Below is a small trained network, with its code and all its weights. Each question gives an input and a target symbol and asks what happens when units are switched off, that is, made to give their printed mean instead of their output.

import numpy as np


def w(rows, s, z=0):
    codes = np.array(rows[::2]) - 128.0
    scale = np.full(codes.shape[1], s)
    scale[-1] = z or s
    return codes * scale


def f(y):
    return y / 2 * (1 + np.tanh(0.7978845608 * (y + 0.044715 * y**3)))


def softmax(a):
    e = np.exp(a - a.max(-1, keepdims=True))
    return e / e.sum(-1, keepdims=True)


def log_softmax(a):
    a = a - a.max(-1, keepdims=True)
    return a - np.log(np.exp(a).sum(-1, keepdims=True))


def net(x, mask):
    ids = ['ΓΣδθμξτψ'.index(c) for c in x.split()]
    T = len(ids)
    res = E[ids] + P[:T]
    u = 0
    for l in range(2):
        r = res
        for j in range(3):
            rows = slice(2 * j, 2 * j + 2)
            q, k, v = (r @ M[l][rows].T for M in (Q, K, V))
            z = softmax(np.where(np.tri(T) > 0, q @ k.T / 2**0.5, -1e9)) @ v
            o = O[l][rows]
            res = res + np.where(mask[u + j], z, o[:, -1]) @ o[:, :-1]
        u += 3
        y = f(res @ A[l][:, :-1].T + A[l][:, -1])
        res = res + np.where(mask[u : u + 4], y, B[l][:, -1]) @ B[l][:, :-1]
        u += 4
    return log_softmax(res[-1] @ U[:, :-1].T + U[:, -1])


Q, K, V, O, A, B = {}, {}, {}, {}, {}, {}
E = w([
[198,107,69,136,116,110,112],'Γ',
[200,85,184,113,178,40,81],'Σ',
[190,115,58,88,117,139,186],'δ',
[107,55,178,60,110,150,175],'θ',
[160,201,116,167,55,122,106],'μ',
[105,100,188,149,78,167,128],'ξ',
[142,18,193,183,197,180,127],'τ',
[95,163,120,176,124,2,148],'ψ',
],0.0083)
P = w([
[129,255,168,73,224,210,74],'0',
[93,111,120,53,105,136,72],'1',
[95,69,106,69,67,121,77],'2',
[100,66,67,117,83,118,126],'3',
[132,66,64,148,84,122,152],'4',
[140,38,83,172,66,101,153],'5',
[164,39,97,197,59,95,175],'6',
[190,63,122,227,67,97,198],'7',
[225,118,178,204,75,124,209],'8',
[215,118,203,162,37,128,212],'9',
[183,47,222,80,42,109,221],'10',
],0.0044)
Q[0] = w([
[185,133,183,125,114,152,104],'L0H0',
[55,163,178,165,102,88,118],'L0H0',
[205,132,24,154,24,98,161],'L0H1',
[114,178,43,193,171,117,147],'L0H1',
[21,172,143,138,216,141,104],'L0H2',
[169,177,6,171,88,75,172],'L0H2',
],0.026)
K[0] = w([
[213,155,159,134,143,141,96],'L0H0',
[70,192,116,148,120,54,59],'L0H0',
[150,121,178,182,95,101,202],'L0H1',
[105,1,57,161,44,74,101],'L0H1',
[67,67,53,119,115,91,66],'L0H2',
[67,45,137,226,35,77,165],'L0H2',
],0.022)
V[0] = w([
[179,99,140,81,117,161,147],'L0H0',
[91,174,111,115,115,130,205],'L0H0',
[114,110,139,134,97,253,92],'L0H1',
[41,203,170,157,131,144,159],'L0H1',
[170,176,92,227,85,163,55],'L0H2',
[52,86,169,161,51,116,119],'L0H2',
],0.016)
O[0] = w([
[151,141,128,168,66,179,124,111],'L0H0',
[201,144,95,142,139,88,124,142],'L0H0',
[136,163,171,191,103,128,44,2],'L0H1',
[80,87,52,249,154,95,112,160],'L0H1',
[91,53,59,90,99,79,2,128],'L0H2',
[75,193,108,169,73,151,130,164],'L0H2',
],0.0092,0.0075)
A[0] = w([
[123,130,253,38,125,87,95,219],'L0N0',
[116,90,111,94,184,99,112,1],'L0N1',
[150,230,59,52,21,105,145,255],'L0N2',
[14,159,78,163,143,117,50,24],'L0N3',
],0.007,0.001)
B[0] = w([
[63,50,58,91,159,132,163,144],'L0N0',
[101,203,162,140,109,163,130,167],'L0N1',
[172,34,138,170,81,43,93,254],'L0N2',
[254,145,118,131,169,115,190,158],'L0N3',
],0.0062,0.005)
Q[1] = w([
[154,59,253,148,161,156,63],'L1H0',
[53,77,113,205,179,118,175],'L1H0',
[151,161,95,74,43,145,79],'L1H1',
[178,111,186,156,129,143,102],'L1H1',
[202,215,147,81,64,149,81],'L1H2',
[95,219,10,71,43,74,155],'L1H2',
],0.015)
K[1] = w([
[175,153,102,110,150,255,71],'L1H0',
[70,225,100,96,149,111,120],'L1H0',
[147,53,136,162,92,119,143],'L1H1',
[120,130,159,154,176,183,113],'L1H1',
[167,86,187,155,4,156,139],'L1H2',
[78,83,123,141,107,4,140],'L1H2',
],0.018)
V[1] = w([
[11,4,133,178,130,222,89],'L1H0',
[25,143,206,177,212,10,157],'L1H0',
[225,38,179,186,182,143,121],'L1H1',
[77,78,163,191,232,150,135],'L1H1',
[162,122,34,231,93,179,88],'L1H2',
[2,159,62,33,134,36,35],'L1H2',
],0.0099)
O[1] = w([
[42,186,191,47,101,123,52,32],'L1H0',
[93,139,118,151,1,96,180,254],'L1H0',
[62,98,98,50,73,97,136,128],'L1H1',
[149,156,136,54,60,109,114,133],'L1H1',
[134,64,130,162,98,198,51,97],'L1H2',
[20,93,172,144,181,47,135,180],'L1H2',
],0.0071,0.011)
A[1] = w([
[65,139,254,88,249,139,159,46],'L1N0',
[89,73,162,134,196,76,25,194],'L1N1',
[191,242,141,120,71,162,169,22],'L1N2',
[148,90,169,228,85,125,1,2],'L1N3',
],0.0079,0.0008)
B[1] = w([
[57,203,85,147,141,229,194,162],'L1N0',
[114,88,224,186,150,104,52,186],'L1N1',
[134,142,254,150,120,91,119,254],'L1N2',
[171,204,7,117,89,134,92,251],'L1N3',
],0.0094,0.004)
U = w([
[83,125,145,175,159,189,169,152],'Γ',
[118,172,106,93,143,170,220,6],'Σ',
[214,42,102,30,210,144,194,220],'δ',
[185,150,196,186,120,160,202,44],'θ',
[152,69,149,167,156,77,102,65],'μ',
[150,192,56,173,95,175,158,62],'ξ',
[105,95,162,10,68,88,135,123],'τ',
[96,76,108,198,75,55,254,246],'ψ',
],0.0026,0.0019)

Each question gives the input, a string of symbols that net reads in full, and the target symbol t.
The units are the heads (2 rows each of Q, K, V and O) and the neurons (one row each of A and B). Each row of codes is followed by its name. A weight is (code - 128) times the scale printed after its matrix; where a second scale follows, it is the last column's (O, A, B and U).
mask holds one flag per unit, layer by layer, with each layer's heads first. A switched-off unit (its flag False) gives its mean, the last column of its rows in O or B, instead of its output. The means were averaged over made-up inputs and are rounded, as every weight is.
A unit's drop is (log p(t) with every unit on - log p(t) with that unit switched off) / (log p(t) with every unit on - log p(t) with every unit switched off).
The circuit of an input: a set's keep is (log p(t) with only the set's units on - log p(t) with every unit switched off) / (log p(t) with every unit on - log p(t) with every unit switched off). Starting from the 12 units with the biggest drops (on a tie, the unit counted first), units are removed one at a time, each time the one whose removal leaves the highest keep (on an exact tie, the one counted first), for as long as the keep stays at least 0.8.
units of the circuit, in order: the units of the circuit, biggest drop first
k most important neurons: the k neurons with the biggest drops, biggest first
k most important neurons of layer l: the k neurons of layer l with the biggest drops, biggest first
drop of u: that unit's drop, to one decimal
input ψ ξ δ θ τ Σ δ μ Γ, target μ: units of the circuit, in order : (L0H2, L1N1, L1H2)
input ψ τ δ ψ ξ ξ δ ξ Γ, target ξ: 2 most important neurons : (L1N3, L0N2)
input ξ μ δ, target ξ: units of the circuit, in order : (L0H1, L1N3, L1H2)
input ψ ψ ψ ψ ψ Γ δ ψ τ τ δ, target τ: units of the circuit, in order : (L0H1, L1H1, L1H0)
input ξ ξ τ, target ξ: units of the circuit, in order : (L0H1, L1H2, L1N3)
input τ τ τ δ, target τ: units of the circuit, in order : (L0H1, L1H0, L1H1)
input Σ ψ μ ψ δ δ μ, target μ: units of the circuit, in order : (L0H2, L0N2, L1N1, L1H2)
input μ ψ θ θ, target μ: units of the circuit, in order : (L0H2, L1N1, L1H2)
input ψ ψ δ τ μ, target τ: units of the circuit, in order : (L0H1, L1H0, L1H1)
input τ ψ ξ, target τ: units of the circuit, in order : (L0H1, L1H0, L1H1, L0H0)
input θ μ Σ, target θ: 2 most important neurons : (L1N2, L0N2)
input ξ Γ ψ δ ψ ψ ψ θ ψ δ θ, target ξ: units of the circuit, in order : (L0H1, L1H2, L1N3, L0H0)
input ξ ψ ψ ξ δ ψ ξ θ, target ξ: units of the circuit, in order : (L0H1, L1H2, L1N3)
input ξ ψ δ δ ψ Γ Σ θ ξ δ, target ξ: units of the circuit, in order : (L0H1, L1H2, L1N3, L0H0)
input Γ ψ ψ θ, target Γ: 3 most important neurons of layer 0 : (L0N0, L0N2, L0N3)
input δ θ ψ Σ, target δ: units of the circuit, in order : (L0H2, L1H0, L1H2)
input ψ ψ ψ δ δ μ, target μ: most important neuron : (L0N2)
input Γ δ ψ Γ δ Γ, target δ: most important neuron : (L0N2)
input θ ψ μ δ δ, target μ: 2 most important neurons : (L0N2, L1N1)
input ψ ψ δ Γ ψ δ δ δ, target δ: most important neuron : (L0N2)
input Γ ψ ξ, target Γ: 2 most important neurons : (L1N0, L1N1)
input δ ψ ψ δ ψ ξ ξ μ μ, target ξ: 2 most important neurons : (L1N3, L0N2)
input δ ξ ψ θ ψ ψ ψ ξ δ Γ, target ξ: 3 most important neurons : (L0N2, L1N3, L0N0)
input ξ ξ τ ψ ξ, target ξ: 2 most important neurons : (L1N3, L0N3)
input Σ δ ξ ψ τ ξ ξ ψ ξ θ, target Σ: 3 most important neurons : (L1N0, L0N0, L0N2)
input τ δ ψ δ δ Γ δ θ, target τ: drop of L1N2 : 0.0
